Below is a small trained network, with its code and all its weights. Each question gives an input and a class and asks what happens when units are switched off, that is, made to give their printed mean instead of their output.

import numpy as np


def w(rows, s, z=0):
    codes = np.array(rows[::2]) - 128.0
    scale = np.full(codes.shape[1], s)
    scale[-1] = z or s
    return codes * scale


def f(y):
    return np.maximum(y, 0)


def log_softmax(a):
    a = a - a.max(-1, keepdims=True)
    return a - np.log(np.exp(a).sum(-1, keepdims=True))


def net(x, mask):
    res = np.array(x, float).reshape(1, 8) / 4 @ E
    y = f(res @ A[0][:, :-1].T + A[0][:, -1])
    res = res + np.where(mask, y, B[0][:, -1]) @ B[0][:, :-1]
    return log_softmax(res[-1] @ U[:, :-1].T + U[:, -1])


A, B = {}, {}
E = w([
[180,127,29,114,129],'x0',
[143,169,141,151,239],'x1',
[124,95,132,1,172],'x2',
[162,220,149,80,82],'x3',
[188,89,168,148,118],'x4',
[128,128,130,130,127],'x5',
[130,126,129,132,128],'x6',
[127,127,129,131,127],'x7',
],0.0094)
A[0] = w([
[155,106,169,89,146,153],'n0',
[169,163,151,163,196,71],'n1',
[108,162,105,151,152,255],'n2',
[83,49,98,189,159,63],'n3',
[137,113,102,101,109,183],'n4',
[151,118,66,120,139,69],'n5',
[233,78,183,142,134,65],'n6',
[198,156,38,143,120,74],'n7',
[80,142,225,157,116,116],'n8',
[122,169,117,247,89,102],'n9',
[94,65,92,149,135,100],'n10',
[207,113,104,138,135,111],'n11',
[123,96,123,116,38,64],'n12',
[96,93,115,142,64,139],'n13',
[179,229,142,112,84,41],'n14',
],0.014,0.0053)
B[0] = w([
[114,60,113,120,136,207],'n0',
[175,105,165,211,160,208],'n1',
[116,203,86,127,184,233],'n2',
[196,147,151,114,50,224],'n3',
[107,135,122,108,167,193],'n4',
[93,91,162,154,108,176],'n5',
[137,176,4,107,135,197],'n6',
[59,121,158,146,91,217],'n7',
[71,107,108,159,65,234],'n8',
[103,69,127,42,185,255],'n9',
[155,149,139,105,71,192],'n10',
[97,106,131,154,106,186],'n11',
[155,123,150,200,193,199],'n12',
[141,167,112,173,181,197],'n13',
[216,127,137,108,47,217],'n14',
],0.023,0.0084)
U = w([
[240,119,202,81,35,76],'0',
[117,169,52,115,124,254],'1',
[23,75,155,184,50,31],'2',
[147,3,166,14,187,78],'3',
[193,127,192,216,198,51],'4',
[128,134,126,119,123,244],'5',
],0.0068,0.0079)

Each question gives the input, the list of numbers given to net, and the class t.
The units are the neurons (one row each of A and B). Each row of codes is followed by its name. A weight is (code - 128) times the scale printed after its matrix; where a second scale follows, it is the last column's (A, B and U).
mask holds one flag per neuron, in row order. A switched-off neuron (its flag False) gives its mean, the last column of its row in B, instead of its output. The means were averaged over made-up inputs and are rounded, as every weight is.
A unit's drop is (log p(t) with every unit on - log p(t) with that unit switched off) / (log p(t) with every unit on - log p(t) with every unit switched off).
The circuit of an input: a set's keep is (log p(t) with only the set's units on - log p(t) with every unit switched off) / (log p(t) with every unit on - log p(t) with every unit switched off). Starting from the 12 units with the biggest drops (on a tie, the unit counted first), units are removed one at a time, each time the one whose removal leaves the highest keep (on an exact tie, the one counted first), for as long as the keep stays at least 0.8.
circuit, biggest first: the units of the circuit, biggest drop first
most important unit: the unit with the biggest drop
top k neurons: the k neurons with the biggest drops, biggest first
drop when u is switched off: that unit's drop, to one decimal
input [5,-4,4,-1,4,4,-7,0], class 2: top 4 neurons : n9; n2; n5; n11
input [0,-2,6,5,-2,3,0,6], class 3: most important unit : n3
input [6,4,-1,-1,-4,6,-4,-1], class 2: top 3 neurons : n7; n5; n6
input [-6,4,5,6,-3,-4,-8,3], class 0: top 2 neurons : n14; n9
input [3,-8,-3,3,4,2,8,5], class 4: top 2 neurons : n12; n13
input [8,5,8,4,-3,2,5,-1], class 2: circuit, biggest first : n7; n5
input [7,1,5,-4,-5,1,-2,1], class 2: circuit, biggest first : n5; n7
input [1,5,4,4,7,8,-4,3], class 1: top 2 neurons : n6; n9
input [-1,1,8,-8,-7,4,3,3], class 0: circuit, biggest first : n3; n10
input [-6,2,3,2,-1,-1,-6,1], class 2: top 3 neurons : n8; n9; n6
input [7,8,-2,-1,-1,-7,1,-4], class 4: top 3 neurons : n1; n8; n2
input [0,-4,7,6,6,-2,-4,-6], class 3: top 2 neurons : n0; n3
input [-3,8,1,7,1,-3,1,-5], class 4: top 4 neurons : n1; n3; n10; n2
input [-5,4,-5,6,-2,1,-1,2], class 0: most important unit : n14
input [-1,6,-2,6,8,1,1,5], class 1: top 2 neurons : n6; n3
input [-5,0,2,4,2,1,7,0], class 2: top 4 neurons : n8; n3; n9; n2
input [-3,-1,7,2,7,6,6,-5], class 1: top 2 neurons : n6; n9
input [0,4,7,-8,1,-1,3,8], class 0: top 3 neurons : n3; n9; n10
input [-4,-3,2,2,0,4,3,2], class 2: circuit, biggest first : n2; n8
input [-3,-3,-7,8,0,2,2,4], class 0: most important unit : n14
input [-3,-1,3,4,8,8,7,-3], class 1: drop when n6 is switched off : 1.1
input [-4,-6,-3,-1,0,5,7,-1], class 4: drop when n1 is switched off : -0.1
input [8,4,3,-2,2,6,4,1], class 2: drop when n7 is switched off : 0.2
